Here is a tiny trained network, its code and every weight. The questions are about switching its units off for an input and a class, where a switched-off unit gives its printed mean instead of its output.

import numpy as np


def w(rows, s, z=0):
    codes = np.array(rows[::2]) - 128.0
    scale = np.full(codes.shape[1], s)
    scale[-1] = z or s
    return codes * scale


def f(y):
    return np.maximum(y, 0)


def log_softmax(a):
    a = a - a.max(-1, keepdims=True)
    return a - np.log(np.exp(a).sum(-1, keepdims=True))


def net(x, mask):
    res = np.array(x, float).reshape(1, 5) / 4 @ E
    y = f(res @ A[0][:, :-1].T + A[0][:, -1])
    res = res + np.where(mask, y, B[0][:, -1]) @ B[0][:, :-1]
    return log_softmax(res[-1] @ U[:, :-1].T + U[:, -1])


A, B = {}, {}
E = w([
[96,199,196,71,123],'x0',
[240,48,83,46,60],'x1',
[117,254,36,107,91],'x2',
[53,37,107,75,99],'x3',
[194,182,193,34,150],'x4',
],0.0059)
A[0] = w([
[148,101,109,97,144,52],'neuron 1',
[153,129,73,138,115,11],'neuron 2',
[125,163,137,86,104,146],'neuron 3',
[192,121,118,127,123,86],'neuron 4',
[113,63,83,149,81,134],'neuron 5',
[172,192,100,121,102,97],'neuron 6',
[191,221,76,125,102,116],'neuron 7',
[101,101,152,139,137,90],'neuron 8',
[137,127,148,139,124,89],'neuron 9',
[101,82,89,127,103,118],'neuron 10',
[175,17,115,40,42,110],'neuron 11',
[156,148,182,65,135,102],'neuron 12',
[115,60,91,136,113,136],'neuron 13',
[108,51,135,92,122,16],'neuron 14',
[170,131,119,120,118,116],'neuron 15',
[105,65,89,168,103,1],'neuron 16',
[132,154,152,164,104,58],'neuron 17',
[211,117,96,123,138,106],'neuron 18',
[165,67,118,47,119,88],'neuron 19',
[113,142,77,136,90,35],'neuron 20',
[72,225,101,114,113,13],'neuron 21',
[108,87,73,158,112,62],'neuron 22',
[234,156,93,105,218,147],'neuron 23',
[103,255,117,117,101,186],'neuron 24',
[139,136,95,146,90,26],'neuron 25',
[99,160,110,118,131,119],'neuron 26',
[201,170,218,176,148,110],'neuron 27',
[167,153,137,139,191,75],'neuron 28',
[137,110,137,118,119,31],'neuron 29',
[141,121,154,143,122,76],'neuron 30',
[169,157,171,155,148,134],'neuron 31',
[179,115,203,185,132,35],'neuron 32',
[114,107,170,115,88,33],'neuron 33',
[176,138,108,126,118,132],'neuron 34',
[131,108,142,115,121,48],'neuron 35',
[125,150,166,47,155,45],'neuron 36',
[160,136,138,138,76,99],'neuron 37',
[231,155,80,162,110,111],'neuron 38',
[213,151,83,160,115,109],'neuron 39',
[154,148,212,57,135,126],'neuron 40',
[110,165,130,154,168,42],'neuron 41',
[159,140,132,128,112,210],'neuron 42',
],0.017,0.0037)
B[0] = w([
[124,125,112,100,139,149],'neuron 1',
[105,128,179,116,170,151],'neuron 2',
[117,135,152,107,62,172],'neuron 3',
[116,99,117,105,90,172],'neuron 4',
[53,150,100,165,156,194],'neuron 5',
[162,135,169,179,130,190],'neuron 6',
[212,147,189,194,162,222],'neuron 7',
[158,148,156,171,104,154],'neuron 8',
[128,132,129,129,147,136],'neuron 9',
[64,149,98,144,116,172],'neuron 10',
[109,70,10,35,124,253],'neuron 11',
[112,81,202,158,99,190],'neuron 12',
[47,149,126,162,124,189],'neuron 13',
[89,70,185,88,48,174],'neuron 14',
[105,113,145,111,98,161],'neuron 15',
[112,151,142,225,143,174],'neuron 16',
[94,161,136,100,97,144],'neuron 17',
[130,93,105,85,88,191],'neuron 18',
[174,139,62,51,155,199],'neuron 19',
[140,149,162,103,172,151],'neuron 20',
[254,137,60,80,143,192],'neuron 21',
[98,141,200,182,164,169],'neuron 22',
[32,68,109,126,95,222],'neuron 23',
[183,198,139,52,45,239],'neuron 24',
[114,133,164,105,158,144],'neuron 25',
[174,144,101,131,122,156],'neuron 26',
[101,194,74,85,226,220],'neuron 27',
[101,166,104,105,141,170],'neuron 28',
[139,125,118,118,159,135],'neuron 29',
[133,139,119,134,151,140],'neuron 30',
[98,162,95,107,163,184],'neuron 31',
[124,173,113,135,217,180],'neuron 32',
[164,91,125,104,149,142],'neuron 33',
[152,112,140,97,119,168],'neuron 34',
[140,119,119,114,150,137],'neuron 35',
[130,65,178,155,88,177],'neuron 36',
[141,121,139,108,117,150],'neuron 37',
[158,98,186,37,131,206],'neuron 38',
[154,107,182,47,137,193],'neuron 39',
[175,49,205,137,139,210],'neuron 40',
[117,162,98,123,96,161],'neuron 41',
[73,122,153,115,106,170],'neuron 42',
],0.042,0.012)
U = w([
[1,105,91,222,187,101],'0',
[55,190,137,135,238,210],'1',
[141,162,79,69,107,142],'2',
[120,90,151,143,226,2],'3',
[149,87,215,73,127,142],'4',
[26,62,90,49,198,142],'5',
],0.0061,0.0053)

Each question gives the input, the list of numbers given to net, and the class t.
The units are the neurons (one row each of A and B). Each row of codes is followed by its name. A weight is (code - 128) times the scale printed after its matrix; where a second scale follows, it is the last column's (A, B and U).
mask holds one flag per neuron, in row order. A switched-off neuron (its flag False) gives its mean, the last column of its row in B, instead of its output. The means were averaged over made-up inputs and are rounded, as every weight is.
A unit's drop is (log p(t) with every unit on - log p(t) with that unit switched off) / (log p(t) with every unit on - log p(t) with every unit switched off).
The circuit of an input: a set's keep is (log p(t) with only the set's units on - log p(t) with every unit switched off) / (log p(t) with every unit on - log p(t) with every unit switched off). Starting from the 12 units with the biggest drops (on a tie, the unit counted first), units are removed one at a time, each time the one whose removal leaves the highest keep (on an exact tie, the one counted first), for as long as the keep stays at least 0.8.
circuit, biggest first: the units of the circuit, biggest drop first
most important unit: the unit with the biggest drop
k most important neurons: the k neurons with the biggest drops, biggest first
drop when u is switched off: that unit's drop, to one decimal
input [-5,5,-2,8,-8], class 0: circuit, biggest first => [neuron 16]
input [1,0,-4,-7,-1], class 1: circuit, biggest first => [neuron 11; neuron 27]
input [-6,-7,-4,-5,-7], class 1: circuit, biggest first => [neuron 32; neuron 11]
input [8,-1,-5,1,-5], class 4: 2 most important neurons => [neuron 11; neuron 27]
input [5,-4,6,2,4], class 4: 2 most important neurons => [neuron 11; neuron 36]
input [-8,4,8,-2,-6], class 4: 3 most important neurons => [neuron 38; neuron 39; neuron 27]
input [7,3,4,7,-4], class 2: 2 most important neurons => [neuron 23; neuron 27]
input [3,0,7,-3,0], class 4: 2 most important neurons => [neuron 7; neuron 11]
input [4,3,2,8,8], class 4: 4 most important neurons => [neuron 40; neuron 36; neuron 12; neuron 27]
input [8,-1,-3,-8,3], class 1: 3 most important neurons => [neuron 27; neuron 31; neuron 32]
input [-2,4,7,-1,-8], class 1: 2 most important neurons => [neuron 5; neuron 40]
input [8,-4,8,-6,1], class 2: 2 most important neurons => [neuron 21; neuron 24]
input [-2,0,-4,6,-1], class 0: drop when neuron 16 is switched off => 0.3
input [-2,-8,-1,-3,-1], class 2: drop when neuron 33 is switched off => 0.0
input [0,-4,-2,-3,-6], class 1: most important unit => neuron 23
input [1,1,5,8,5], class 2: drop when neuron 19 is switched off => 0.4
